Below are the code and all the weights of a small trained network. Each question names an input and a target symbol and asks about switching units off, where a switched-off unit gives its printed mean instead of its output.

import numpy as np


def w(rows, s, z=0):
    codes = np.array(rows[::2]) - 128.0
    scale = np.full(codes.shape[1], s)
    scale[-1] = z or s
    return codes * scale


def norm(h):
    return h / np.sqrt((h * h).mean(-1, keepdims=True) + 1e-5)


def f(y):
    return y / 2 * (1 + np.tanh(0.7978845608 * (y + 0.044715 * y**3)))


def softmax(a):
    e = np.exp(a - a.max(-1, keepdims=True))
    return e / e.sum(-1, keepdims=True)


def log_softmax(a):
    a = a - a.max(-1, keepdims=True)
    return a - np.log(np.exp(a).sum(-1, keepdims=True))


def net(x, mask):
    ids = ['βδεζηλμξσφψω'.index(c) for c in x.split()]
    T = len(ids)
    res = E[ids] + P[:T]
    u = 0
    for l in range(2):
        q, k, v = (norm(res) @ M[l].T for M in (Q, K, V))
        z = softmax(np.where(np.tri(T) > 0, q @ k.T / 3**0.5, -1e9)) @ v
        res = res + np.where(mask[u], z, O[l][:, -1]) @ O[l][:, :-1]
        u += 1
        y = f(norm(res) @ A[l][:, :-1].T + A[l][:, -1])
        res = res + np.where(mask[u : u + 8], y, B[l][:, -1]) @ B[l][:, :-1]
        u += 8
    return log_softmax(norm(res)[-1] @ U[:, :-1].T + U[:, -1])


Q, K, V, O, A, B = {}, {}, {}, {}, {}, {}
E = w([
[159,174,93,67],'β',
[178,164,89,159],'δ',
[156,215,91,157],'ε',
[116,78,106,173],'ζ',
[167,71,147,112],'η',
[123,102,171,84],'λ',
[142,156,136,148],'μ',
[79,175,78,95],'ξ',
[134,117,2,130],'σ',
[219,66,129,228],'φ',
[46,159,189,96],'ψ',
[82,143,54,168],'ω',
],0.0075)
P = w([
[185,34,2,154],'0',
[167,59,35,175],'1',
[162,77,54,187],'2',
[157,87,56,185],'3',
[153,96,74,178],'4',
[145,105,95,172],'5',
[138,104,103,186],'6',
[129,100,112,178],'7',
[137,113,117,180],'8',
],0.0017)
Q[0] = w([
[124,117,175,38],'0.h1',
[76,199,31,220],'0.h1',
[190,127,132,4],'0.h1',
],0.0044)
K[0] = w([
[175,97,191,169],'0.h1',
[70,226,3,45],'0.h1',
[110,90,191,174],'0.h1',
],0.0057)
V[0] = w([
[148,108,192,209],'0.h1',
[5,117,119,204],'0.h1',
[120,176,35,46],'0.h1',
],0.0026)
O[0] = w([
[140,52,1,123,57],'0.h1',
[169,206,168,132,85],'0.h1',
[83,179,200,122,244],'0.h1',
],0.0035,0.0011)
A[0] = w([
[96,113,149,53,38],'0.n1',
[147,189,76,186,185],'0.n2',
[221,162,70,86,249],'0.n3',
[148,112,142,195,158],'0.n4',
[82,101,172,184,162],'0.n5',
[122,162,49,252,46],'0.n6',
[54,109,90,60,1],'0.n7',
[57,113,127,135,29],'0.n8',
],0.0045,0.00038)
B[0] = w([
[1,172,179,206,129],'0.n1',
[94,111,243,149,212],'0.n2',
[54,92,220,65,190],'0.n3',
[136,95,159,48,154],'0.n4',
[221,115,116,30,135],'0.n5',
[136,26,183,110,253],'0.n6',
[82,244,152,161,142],'0.n7',
[155,232,36,126,125],'0.n8',
],0.0027,0.0025)
Q[1] = w([
[73,97,134,2],'1.h1',
[153,54,71,43],'1.h1',
[62,252,31,210],'1.h1',
],0.0049)
K[1] = w([
[165,92,206,114],'1.h1',
[214,78,143,133],'1.h1',
[109,116,88,253],'1.h1',
],0.0066)
V[1] = w([
[88,95,66,93],'1.h1',
[214,66,105,48],'1.h1',
[26,29,108,252],'1.h1',
],0.0027)
O[1] = w([
[73,152,62,139,168],'1.h1',
[222,169,180,50,187],'1.h1',
[75,87,171,252,245],'1.h1',
],0.004,0.0012)
A[1] = w([
[92,195,39,175,215],'1.n1',
[180,46,97,144,233],'1.n2',
[29,96,178,114,92],'1.n3',
[144,48,121,211,96],'1.n4',
[112,75,203,27,7],'1.n5',
[236,253,191,60,58],'1.n6',
[84,188,49,110,147],'1.n7',
[103,123,206,177,143],'1.n8',
],0.005,0.0018)
B[1] = w([
[252,70,118,142,187],'1.n1',
[146,255,114,96,251],'1.n2',
[171,133,21,78,170],'1.n3',
[64,188,166,95,212],'1.n4',
[97,45,23,151,176],'1.n5',
[44,210,115,62,159],'1.n6',
[219,152,169,163,152],'1.n7',
[62,72,66,104,188],'1.n8',
],0.0036,0.0025)
U = w([
[90,90,89,253,47],'β',
[167,215,86,161,7],'δ',
[104,200,134,23,198],'ε',
[188,181,182,128,201],'ζ',
[211,84,160,43,148],'η',
[86,57,50,88,228],'λ',
[188,142,78,146,153],'μ',
[55,155,189,134,162],'ξ',
[77,113,183,153,124],'σ',
[220,92,186,205,221],'φ',
[86,169,110,137,9],'ψ',
[104,53,224,106,166],'ω',
],0.012,0.0018)

Each question gives the input, a string of symbols that net reads in full, and the target symbol t.
The units are the heads (3 rows each of Q, K, V and O) and the neurons (one row each of A and B). Each row of codes is followed by its name. A weight is (code - 128) times the scale printed after its matrix; where a second scale follows, it is the last column's (O, A, B and U).
mask holds one flag per unit, layer by layer, with each layer's heads first. A switched-off unit (its flag False) gives its mean, the last column of its rows in O or B, instead of its output. The means were averaged over made-up inputs and are rounded, as every weight is.
A unit's drop is (log p(t) with every unit on - log p(t) with that unit switched off) / (log p(t) with every unit on - log p(t) with every unit switched off).
The circuit of an input: a set's keep is (log p(t) with only the set's units on - log p(t) with every unit switched off) / (log p(t) with every unit on - log p(t) with every unit switched off). Starting from the 12 units with the biggest drops (on a tie, the unit counted first), units are removed one at a time, each time the one whose removal leaves the highest keep (on an exact tie, the one counted first), for as long as the keep stays at least 0.8.
units of the circuit, in order: the units of the circuit, biggest drop first
most important unit: the unit with the biggest drop
k most important neurons: the k neurons with the biggest drops, biggest first
top k neurons in layer l: the k neurons of layer l with the biggest drops, biggest first
drop when u is switched off: that unit's drop, to one decimal
input ξ β β λ δ σ ζ, target ε: 2 most important neurons : (1.n2, 0.n5)
input λ ψ ε, target φ: top neuron in layer 1 : (1.n1)
input ξ μ δ φ β λ, target λ: units of the circuit, in order : (1.n5, 0.h1)
input μ φ δ, target ζ: 3 most important neurons : (1.n2, 0.n1, 1.n4)
input β ψ ζ, target ε: 3 most important neurons : (1.n2, 1.n4, 0.n5)
input σ λ ε ω ε, target β: 4 most important neurons : (0.n2, 1.n8, 1.n2, 0.n6)
input φ ε δ ξ δ β ε μ δ, target ε: 2 most important neurons : (1.n6, 0.n1)
input λ δ ζ η λ λ η λ ε, target ξ: top 4 neurons in layer 0 : (0.n2, 0.n6, 0.n3, 0.n8)
input μ δ ξ σ η η ε μ ζ, target ξ: 2 most important neurons : (1.n4, 1.n1)
input φ δ η β η ζ μ, target ε: 2 most important neurons : (1.n6, 0.n3)
input η β ζ λ β δ ε, target ε: 3 most important neurons : (1.n6, 0.n6, 0.n1)
input φ φ λ η μ, target ω: 2 most important neurons : (0.n6, 1.n1)
input μ φ ε δ, target ζ: top 2 neurons in layer 0 : (0.n1, 0.n7)
input ψ ω η φ ξ ζ ζ, target ξ: top 2 neurons in layer 0 : (0.n5, 0.n3)
input δ δ μ μ ξ, target δ: most important unit : 0.n7
input ω ε δ φ ω ξ, target β: 2 most important neurons : (1.n2, 0.n2)
input φ φ ψ ε ε, target φ: top 3 neurons in layer 1 : (1.n1, 1.n2, 1.n5)
input δ ξ ξ ζ μ, target ξ: drop when 0.h1 is switched off : 0.4
input η ω ξ, target β: drop when 1.h1 is switched off : 1.1
input ω μ ε λ λ ε ξ, target δ: drop when 1.n6 is switched off : -0.1
input ξ ξ ξ ξ μ, target ξ: most important neuron : (1.n2)
